Below are the code and all the weights of a small trained network. Each question names an input and a target symbol and asks about switching units off, where a switched-off unit gives its printed mean instead of its output.

import numpy as np


def w(rows, s, z=0):
    codes = np.array(rows[::2]) - 128.0
    scale = np.full(codes.shape[1], s)
    scale[-1] = z or s
    return codes * scale


def f(y):
    return np.maximum(y, 0)


def softmax(a):
    e = np.exp(a - a.max(-1, keepdims=True))
    return e / e.sum(-1, keepdims=True)


def log_softmax(a):
    a = a - a.max(-1, keepdims=True)
    return a - np.log(np.exp(a).sum(-1, keepdims=True))


def net(x, mask):
    ids = ['βγδλπψ'.index(c) for c in x.split()]
    T = len(ids)
    res = E[ids] + P[:T]
    u = 0
    for l in range(3):
        q, k, v = (res @ M[l].T for M in (Q, K, V))
        z = softmax(np.where(np.tri(T) > 0, q @ k.T / 2**0.5, -1e9)) @ v
        res = res + np.where(mask[u], z, O[l][:, -1]) @ O[l][:, :-1]
        u += 1
        y = f(res @ A[l][:, :-1].T + A[l][:, -1])
        res = res + np.where(mask[u : u + 8], y, B[l][:, -1]) @ B[l][:, :-1]
        u += 8
    return log_softmax(res[-1] @ U[:, :-1].T + U[:, -1])


Q, K, V, O, A, B = {}, {}, {}, {}, {}, {}
E = w([
[91,108,127,188],'β',
[150,74,73,221],'γ',
[202,185,202,132],'δ',
[155,5,206,187],'λ',
[63,38,166,126],'π',
[162,141,161,48],'ψ',
],0.015)
P = w([
[73,82,107,1],'0',
[204,120,163,138],'1',
[151,128,118,150],'2',
[147,130,167,64],'3',
[175,108,135,123],'4',
[75,114,111,115],'5',
[92,102,105,138],'6',
[46,73,86,88],'7',
],0.0085)
Q[0] = w([
[254,147,151,187],'0.h1',
[132,14,164,142],'0.h1',
],0.0061)
K[0] = w([
[47,98,181,34],'0.h1',
[2,95,10,72],'0.h1',
],0.0043)
V[0] = w([
[117,121,44,129],'0.h1',
[99,116,161,1],'0.h1',
],0.0098)
O[0] = w([
[100,247,117,194,190],'0.h1',
[2,114,162,123,4],'0.h1',
],0.008,0.00033)
A[0] = w([
[96,123,50,91,130],'0.n1',
[143,246,125,136,168],'0.n2',
[158,189,185,181,179],'0.n3',
[145,81,135,116,183],'0.n4',
[126,91,85,186,129],'0.n5',
[106,159,114,169,86],'0.n6',
[94,234,102,94,3],'0.n7',
[115,153,174,109,94],'0.n8',
],0.013,0.0073)
B[0] = w([
[122,69,108,152,157],'0.n1',
[150,57,77,75,158],'0.n2',
[117,4,57,45,194],'0.n3',
[105,184,14,153,234],'0.n4',
[123,154,188,55,253],'0.n5',
[240,111,87,95,140],'0.n6',
[161,64,185,2,128],'0.n7',
[155,148,83,141,151],'0.n8',
],0.0077,0.0072)
Q[1] = w([
[144,135,138,254],'1.h1',
[38,46,82,57],'1.h1',
],0.0076)
K[1] = w([
[127,105,163,120],'1.h1',
[62,176,2,198],'1.h1',
],0.009)
V[1] = w([
[254,235,123,39],'1.h1',
[160,80,148,27],'1.h1',
],0.0068)
O[1] = w([
[7,140,143,193,3],'1.h1',
[68,43,68,2,207],'1.h1',
],0.0085,0.0039)
A[1] = w([
[121,164,118,94,190],'1.n1',
[111,164,97,90,28],'1.n2',
[148,220,112,103,221],'1.n3',
[101,153,226,234,75],'1.n4',
[31,196,233,114,138],'1.n5',
[247,147,195,95,97],'1.n6',
[49,54,83,127,171],'1.n7',
[139,224,120,146,2],'1.n8',
],0.011,0.0065)
B[1] = w([
[159,86,71,176,180],'1.n1',
[93,168,184,143,134],'1.n2',
[81,58,46,205,161],'1.n3',
[218,31,171,48,128],'1.n4',
[254,70,72,81,131],'1.n5',
[153,116,95,79,173],'1.n6',
[170,122,230,146,254],'1.n7',
[185,179,138,196,128],'1.n8',
],0.0083,0.0092)
Q[2] = w([
[48,46,170,245],'2.h1',
[223,2,108,188],'2.h1',
],0.0056)
K[2] = w([
[103,129,131,24],'2.h1',
[74,85,208,2],'2.h1',
],0.0072)
V[2] = w([
[64,113,253,80],'2.h1',
[108,102,206,13],'2.h1',
],0.0038)
O[2] = w([
[97,197,96,11,129],'2.h1',
[170,232,157,92,254],'2.h1',
],0.011,0.0044)
A[2] = w([
[118,137,114,141,1],'2.n1',
[141,57,115,174,204],'2.n2',
[168,144,157,97,124],'2.n3',
[137,57,112,150,129],'2.n4',
[4,133,135,211,57],'2.n5',
[169,95,177,140,214],'2.n6',
[120,8,136,142,91],'2.n7',
[115,182,129,194,40],'2.n8',
],0.014,0.0073)
B[2] = w([
[204,27,10,38,128],'2.n1',
[88,197,208,120,248],'2.n2',
[142,47,149,180,201],'2.n3',
[123,145,158,96,215],'2.n4',
[201,66,112,155,132],'2.n5',
[44,87,47,194,244],'2.n6',
[243,235,192,96,233],'2.n7',
[191,3,4,153,128],'2.n8',
],0.0073,0.012)
U = w([
[64,165,142,13,136],'β',
[207,183,107,186,175],'γ',
[14,26,125,124,234],'δ',
[183,27,100,156,2],'λ',
[113,59,92,161,175],'π',
[105,87,255,111,119],'ψ',
],0.0064,0.0045)

Each question gives the input, a string of symbols that net reads in full, and the target symbol t.
The units are the heads (2 rows each of Q, K, V and O) and the neurons (one row each of A and B). Each row of codes is followed by its name. A weight is (code - 128) times the scale printed after its matrix; where a second scale follows, it is the last column's (O, A, B and U).
mask holds one flag per unit, layer by layer, with each layer's heads first. A switched-off unit (its flag False) gives its mean, the last column of its rows in O or B, instead of its output. The means were averaged over made-up inputs and are rounded, as every weight is.
A unit's drop is (log p(t) with every unit on - log p(t) with that unit switched off) / (log p(t) with every unit on - log p(t) with every unit switched off).
The circuit of an input: a set's keep is (log p(t) with only the set's units on - log p(t) with every unit switched off) / (log p(t) with every unit on - log p(t) with every unit switched off). Starting from the 12 units with the biggest drops (on a tie, the unit counted first), units are removed one at a time, each time the one whose removal leaves the highest keep (on an exact tie, the one counted first), for as long as the keep stays at least 0.8.
circuit, biggest first: the units of the circuit, biggest drop first
most important unit: the unit with the biggest drop
top k neurons: the k neurons with the biggest drops, biggest first
top k neurons in layer l: the k neurons of layer l with the biggest drops, biggest first
drop when u is switched off: that unit's drop, to one decimal
input β δ γ ψ β π γ ψ, target γ: circuit, biggest first	[1.h1 0.h1]
input ψ γ ψ γ ψ γ, target β: circuit, biggest first	[2.h1 0.h1]
input δ γ δ β, target δ: most important unit	2.n7
input ψ β γ ψ ψ γ β λ, target β: circuit, biggest first	[0.h1 2.h1]
input π γ γ γ β, target λ: top 3 neurons in layer 2	[2.n2 2.n7 2.n3]
input β γ π, target γ: top 2 neurons	[0.n3 0.n5]
input π ψ ψ β ψ λ λ λ, target λ: top 2 neurons	[2.n2 0.n4]
input π γ γ π β δ γ β, target γ: top 2 neurons	[2.n6 1.n7]
input ψ γ β ψ β, target β: top 2 neurons	[1.n7 0.n1]
input β γ γ γ π, target γ: top 2 neurons	[2.n7 0.n3]
input π β ψ π, target λ: top 2 neurons in layer 0	[0.n5 0.n4]
input δ δ γ ψ γ, target δ: top 2 neurons	[2.n7 0.n5]
input π β ψ δ, target λ: top 2 neurons in layer 2	[2.n3 2.n2]
input β ψ β δ ψ γ, target ψ: top 2 neurons in layer 0	[0.n5 0.n8]
input π δ β, target λ: top 4 neurons in layer 2	[2.n2 2.n3 2.n7 2.n4]
input π δ λ π γ ψ ψ, target λ: top neuron in layer 1	[1.n6]
input γ ψ γ, target ψ: drop when 1.h1 is switched off	0.3
input π ψ δ γ π π ψ, target λ: drop when 2.h1 is switched off	0.2
input δ ψ δ γ, target δ: drop when 0.h1 is switched off	0.4
input π λ δ, target λ: drop when 2.n3 is switched off	0.2
